Here is a tiny trained network, its code and every weight. The questions are about switching its units off for an input and a target symbol, where a switched-off unit gives its printed mean instead of its output.

import numpy as np


def w(rows, s, z=0):
    codes = np.array(rows[::2]) - 128.0
    scale = np.full(codes.shape[1], s)
    scale[-1] = z or s
    return codes * scale


def f(y):
    return np.maximum(y, 0)


def softmax(a):
    e = np.exp(a - a.max(-1, keepdims=True))
    return e / e.sum(-1, keepdims=True)


def log_softmax(a):
    a = a - a.max(-1, keepdims=True)
    return a - np.log(np.exp(a).sum(-1, keepdims=True))


def net(x, mask):
    ids = ['αγδεζθμξπσφψω'.index(c) for c in x.split()]
    T = len(ids)
    res = E[ids] + P[:T]
    r = res
    for j in range(3):
        rows = slice(4 * j, 4 * j + 4)
        q, k, v = (r @ M[0][rows].T for M in (Q, K, V))
        z = softmax(np.where(np.tri(T) > 0, q @ k.T / 4**0.5, -1e9)) @ v
        o = O[0][rows]
        res = res + np.where(mask[j], z, o[:, -1]) @ o[:, :-1]
    y = f(res @ A[0][:, :-1].T + A[0][:, -1])
    res = res + np.where(mask[3:7], y, B[0][:, -1]) @ B[0][:, :-1]
    return log_softmax(res[-1] @ U[:, :-1].T + U[:, -1])


Q, K, V, O, A, B = {}, {}, {}, {}, {}, {}
E = w([
[95,71,103,149,100,70],'α',
[112,132,55,158,118,172],'γ',
[82,100,9,116,98,128],'δ',
[132,183,67,111,116,172],'ε',
[87,47,43,158,158,138],'ζ',
[100,128,115,133,78,97],'θ',
[81,77,43,189,102,178],'μ',
[114,161,75,87,157,122],'ξ',
[125,40,127,178,186,61],'π',
[147,144,114,59,220,132],'σ',
[127,89,107,143,199,172],'φ',
[109,87,172,171,135,126],'ψ',
[152,95,201,118,228,142],'ω',
],0.014)
P = w([
[221,128,108,58,55,191],'0',
[182,73,53,99,140,128],'1',
[212,217,101,226,127,72],'2',
[115,154,150,66,102,187],'3',
[117,85,82,115,169,129],'4',
[167,229,121,236,154,71],'5',
[74,169,165,79,125,178],'6',
[78,90,100,123,197,120],'7',
[130,242,142,245,181,66],'8',
[37,180,182,90,141,168],'9',
[44,95,116,125,225,112],'10',
[170,229,116,239,159,77],'11',
[3,196,197,107,164,153],'12',
],0.013)
Q[0] = w([
[57,112,128,70,116,127],'H1',
[157,166,112,142,80,77],'H1',
[120,198,168,164,111,168],'H1',
[46,150,72,166,186,129],'H1',
[186,169,122,194,153,81],'H2',
[142,162,98,130,153,119],'H2',
[106,123,166,77,101,169],'H2',
[130,130,121,139,132,125],'H2',
[41,41,124,67,166,160],'H3',
[130,93,149,77,163,156],'H3',
[253,147,101,208,127,75],'H3',
[136,138,159,127,82,152],'H3',
],0.028)
K[0] = w([
[75,143,153,89,114,91],'H1',
[171,143,88,120,83,135],'H1',
[133,96,67,89,126,107],'H1',
[51,162,122,184,170,161],'H1',
[210,121,137,139,105,109],'H2',
[150,116,130,106,117,118],'H2',
[84,166,159,135,152,104],'H2',
[135,115,123,126,119,134],'H2',
[53,160,178,159,187,129],'H3',
[109,125,143,142,157,162],'H3',
[252,86,144,120,98,140],'H3',
[106,108,107,89,95,116],'H3',
],0.033)
V[0] = w([
[135,170,86,122,101,153],'H1',
[151,176,74,123,212,216],'H1',
[138,76,153,125,97,141],'H1',
[113,149,75,128,139,157],'H1',
[160,148,64,86,252,203],'H2',
[122,23,168,86,133,172],'H2',
[106,16,171,73,148,89],'H2',
[124,190,161,116,125,138],'H2',
[172,177,111,121,220,195],'H3',
[110,105,142,221,118,249],'H3',
[138,39,172,190,132,110],'H3',
[64,142,15,135,104,101],'H3',
],0.017)
O[0] = w([
[93,166,119,93,161,152,151],'H1',
[180,130,87,28,186,124,242],'H1',
[93,111,86,183,97,139,108],'H1',
[103,138,114,60,137,137,192],'H1',
[43,73,207,250,154,117,255],'H2',
[61,219,117,139,113,125,218],'H2',
[48,181,49,115,67,152,134],'H2',
[146,120,131,139,131,214,86],'H2',
[188,57,163,186,129,123,210],'H3',
[222,155,3,191,67,192,215],'H3',
[93,175,88,203,164,218,104],'H3',
[79,134,49,117,58,26,128],'H3',
],0.013,0.014)
A[0] = w([
[150,116,122,30,27,209,119],'N1',
[158,142,226,106,68,228,1],'N2',
[147,66,201,122,108,201,64],'N3',
[152,85,161,21,5,167,145],'N4',
],0.015,0.0098)
B[0] = w([
[143,67,235,97,54,113,197],'N1',
[64,89,124,155,246,46,186],'N2',
[154,194,109,62,49,161,254],'N3',
[131,180,87,174,221,115,169],'N4',
],0.013,0.019)
U = w([
[106,101,105,59,96,129,97],'α',
[174,2,68,131,161,116,203],'γ',
[114,94,117,125,112,38,26],'δ',
[169,68,122,128,53,93,181],'ε',
[107,177,140,156,66,75,30],'ζ',
[153,108,110,98,129,96,115],'θ',
[205,184,92,166,104,72,24],'μ',
[115,35,151,117,116,100,188],'ξ',
[77,89,50,81,95,148,128],'π',
[146,165,175,156,79,80,80],'σ',
[152,138,153,228,89,94,155],'φ',
[157,125,104,109,101,195,253],'ψ',
[88,108,115,118,141,126,137],'ω',
],0.0062,0.0047)

Each question gives the input, a string of symbols that net reads in full, and the target symbol t.
The units are the heads (4 rows each of Q, K, V and O) and the neurons (one row each of A and B). Each row of codes is followed by its name. A weight is (code - 128) times the scale printed after its matrix; where a second scale follows, it is the last column's (O, A, B and U).
mask holds one flag per unit, heads first, then neurons. A switched-off unit (its flag False) gives its mean, the last column of its rows in O or B, instead of its output. The means were averaged over made-up inputs and are rounded, as every weight is.
A unit's drop is (log p(t) with every unit on - log p(t) with that unit switched off) / (log p(t) with every unit on - log p(t) with every unit switched off).
The circuit of an input: a set's keep is (log p(t) with only the set's units on - log p(t) with every unit switched off) / (log p(t) with every unit on - log p(t) with every unit switched off). Starting from all 7 units, units are removed one at a time, each time the one whose removal leaves the highest keep (on an exact tie, the one counted first), for as long as the keep stays at least 0.8.
circuit, biggest first: the units of the circuit, biggest drop first
unit that matters most: the unit with the biggest drop
k most important neurons: the k neurons with the biggest drops, biggest first
heads that matter: for each layer, one digit per head in row order, 1 if its drop is at least 0.15 and else 0, layers parted by /
input δ μ ψ μ ω, target ψ: circuit, biggest first	H3, N3
input μ φ ψ μ δ, target φ: circuit, biggest first	H1
input μ μ α φ μ, target γ: circuit, biggest first	N3, H1
input ω ω μ π μ ω ω ω φ ω ξ ξ, target ω: circuit, biggest first	N2, H3, H2
input ε ω φ μ, target ε: circuit, biggest first	N1, H3, H2
input ψ ω μ δ μ μ ε μ ω ζ, target π: circuit, biggest first	H3, H2
input θ ε ω α μ φ ζ φ ω, target θ: circuit, biggest first	H2, H3
input ψ μ μ μ ψ μ φ ω μ, target ψ: heads that matter	011
input ξ ε ω φ δ ω ω σ, target ψ: circuit, biggest first	N3, H3
input θ μ φ ω φ ε γ, target γ: circuit, biggest first	H3, H2, N3
input φ μ ζ μ θ μ φ ζ μ μ γ, target π: heads that matter	001
input ω μ φ μ φ π ε γ ε ξ φ, target γ: heads that matter	100
input μ φ ω ε, target μ: circuit, biggest first	N4, H3, N3, H2
input μ μ φ μ δ, target γ: heads that matter	001
input μ δ μ δ φ, target γ: most important neuron	N3
input ω φ μ ζ ξ ψ μ ζ μ π, target φ: heads that matter	100
input μ ω δ φ φ μ ξ φ σ, target μ: 2 most important neurons	N1, N2
input μ φ ω φ ψ μ μ σ α μ σ, target ξ: heads that matter	001
input φ γ ε φ ε, target γ: heads that matter	100
input μ ξ θ μ π μ μ γ ω μ ζ μ μ, target ε: circuit, biggest first	N1, H2, H3
input σ ζ μ μ ξ μ ω ω, target ψ: unit that matters most	N3
